Below are the code and all the weights of a small trained network. Each question names an input and a class and asks about switching units off, where a switched-off unit gives its printed mean instead of its output.

import numpy as np


def w(rows, s, z=0):
    codes = np.array(rows[::2]) - 128.0
    scale = np.full(codes.shape[1], s)
    scale[-1] = z or s
    return codes * scale


def norm(h):
    return h / np.sqrt((h * h).mean(-1, keepdims=True) + 1e-5)


def f(y):
    return y / 2 * (1 + np.tanh(0.7978845608 * (y + 0.044715 * y**3)))


def log_softmax(a):
    a = a - a.max(-1, keepdims=True)
    return a - np.log(np.exp(a).sum(-1, keepdims=True))


def net(x, mask):
    res = np.array(x, float).reshape(1, 2) / 4 @ E
    u = 0
    for l in range(4):
        y = f(norm(res) @ A[l][:, :-1].T + A[l][:, -1])
        res = res + np.where(mask[u : u + 6], y, B[l][:, -1]) @ B[l][:, :-1]
        u += 6
    return log_softmax(norm(res)[-1] @ U[:, :-1].T + U[:, -1])


A, B = {}, {}
E = w([
[55,86,224,126,57],'x0',
[253,20,236,117,161],'x1',
],0.0058)
A[0] = w([
[167,146,76,87,157,8],'L0N1',
[77,75,167,124,84,164],'L0N2',
[160,157,121,65,185,48],'L0N3',
[95,76,117,244,116,172],'L0N4',
[96,195,84,158,109,126],'L0N5',
[174,197,98,38,150,19],'L0N6',
],0.011,0.0016)
B[0] = w([
[91,168,172,206,192,175],'L0N1',
[133,66,45,220,145,240],'L0N2',
[108,134,194,142,78,161],'L0N3',
[143,72,128,148,253,155],'L0N4',
[177,181,136,84,124,253],'L0N5',
[79,71,220,183,126,178],'L0N6',
],0.0071,0.0054)
A[1] = w([
[10,140,122,37,92,118],'L1N1',
[182,140,122,162,146,107],'L1N2',
[105,122,172,97,128,224],'L1N3',
[179,162,161,183,139,120],'L1N4',
[7,79,152,127,116,2],'L1N5',
[172,175,201,154,96,54],'L1N6',
],0.013,0.0026)
B[1] = w([
[93,178,37,120,255,225],'L1N1',
[114,134,80,166,83,198],'L1N2',
[143,155,85,67,89,153],'L1N3',
[74,122,164,113,184,254],'L1N4',
[157,148,248,139,111,188],'L1N5',
[144,68,75,104,93,213],'L1N6',
],0.0067,0.0039)
A[2] = w([
[118,93,147,180,124,157],'L2N1',
[127,80,109,178,114,58],'L2N2',
[142,95,38,132,144,71],'L2N3',
[78,184,201,94,40,15],'L2N4',
[65,178,139,254,193,88],'L2N5',
[37,139,199,5,182,254],'L2N6',
],0.008,0.0013)
B[2] = w([
[120,195,204,93,217,185],'L2N1',
[100,214,58,161,55,166],'L2N2',
[181,177,2,35,27,150],'L2N3',
[181,132,115,39,96,116],'L2N4',
[115,91,184,195,216,255],'L2N5',
[140,114,25,51,20,164],'L2N6',
],0.0068,0.0061)
A[3] = w([
[233,69,141,113,97,108],'L3N1',
[148,130,254,103,65,94],'L3N2',
[150,125,50,57,34,95],'L3N3',
[237,34,139,156,122,109],'L3N4',
[102,63,24,205,157,70],'L3N5',
[164,104,31,134,46,253],'L3N6',
],0.0086,0.0043)
B[3] = w([
[72,214,50,50,93,198],'L3N1',
[178,119,174,62,47,168],'L3N2',
[108,90,255,150,133,175],'L3N3',
[95,181,57,165,200,253],'L3N4',
[127,121,189,39,78,185],'L3N5',
[204,72,134,97,126,215],'L3N6',
],0.0097,0.0048)
U = w([
[99,181,8,100,196,189],'0',
[67,118,195,232,211,182],'1',
[201,63,169,82,86,241],'2',
[148,122,101,164,114,12],'3',
[130,150,112,140,41,3],'4',
],0.014,0.0063)

Each question gives the input, the list of numbers given to net, and the class t.
The units are the neurons (one row each of A and B). Each row of codes is followed by its name. A weight is (code - 128) times the scale printed after its matrix; where a second scale follows, it is the last column's (A, B and U).
mask holds one flag per neuron, layer by layer. A switched-off neuron (its flag False) gives its mean, the last column of its row in B, instead of its output. The means were averaged over made-up inputs and are rounded, as every weight is.
A unit's drop is (log p(t) with every unit on - log p(t) with that unit switched off) / (log p(t) with every unit on - log p(t) with every unit switched off).
most important unit: the unit with the biggest drop
k most important neurons: the k neurons with the biggest drops, biggest first
top k neurons in layer l: the k neurons of layer l with the biggest drops, biggest first
drop when u is switched off: that unit's drop, to one decimal
input [3,-1], class 2: most important unit	L0N6
input [-1,3], class 2: 4 most important neurons	L2N5, L3N3, L1N5, L3N6
input [2,4], class 0: 4 most important neurons	L1N1, L2N6, L0N1, L1N6
input [0,1], class 2: 2 most important neurons	L0N1, L1N5
input [-6,5], class 1: 3 most important neurons	L1N4, L0N1, L0N5
input [-3,-1], class 2: top 2 neurons in layer 0	L0N2, L0N3
input [-4,2], class 1: 2 most important neurons	L0N1, L0N5
input [-4,-2], class 1: 3 most important neurons	L0N1, L1N5, L2N5
input [1,-3], class 2: top 2 neurons in layer 0	L0N5, L0N1
input [1,4], class 0: 2 most important neurons	L1N1, L2N6
input [-6,7], class 0: 2 most important neurons	L0N2, L2N5
input [-4,-3], class 1: top 2 neurons in layer 0	L0N1, L0N6
input [1,2], class 2: top 2 neurons in layer 0	L0N6, L0N1
input [3,4], class 0: most important neuron	L0N1
input [-4,5], class 0: 2 most important neurons	L0N2, L2N5
input [5,5], class 0: top 2 neurons in layer 0	L0N6, L0N1
input [1,8], class 0: drop when L3N4 is switched off	0.1
input [-5,-1], class 1: drop when L0N1 is switched off	1.4
input [0,0], class 2: drop when L3N6 is switched off	0.1
input [-2,2], class 2: top neuron in layer 0	L0N2
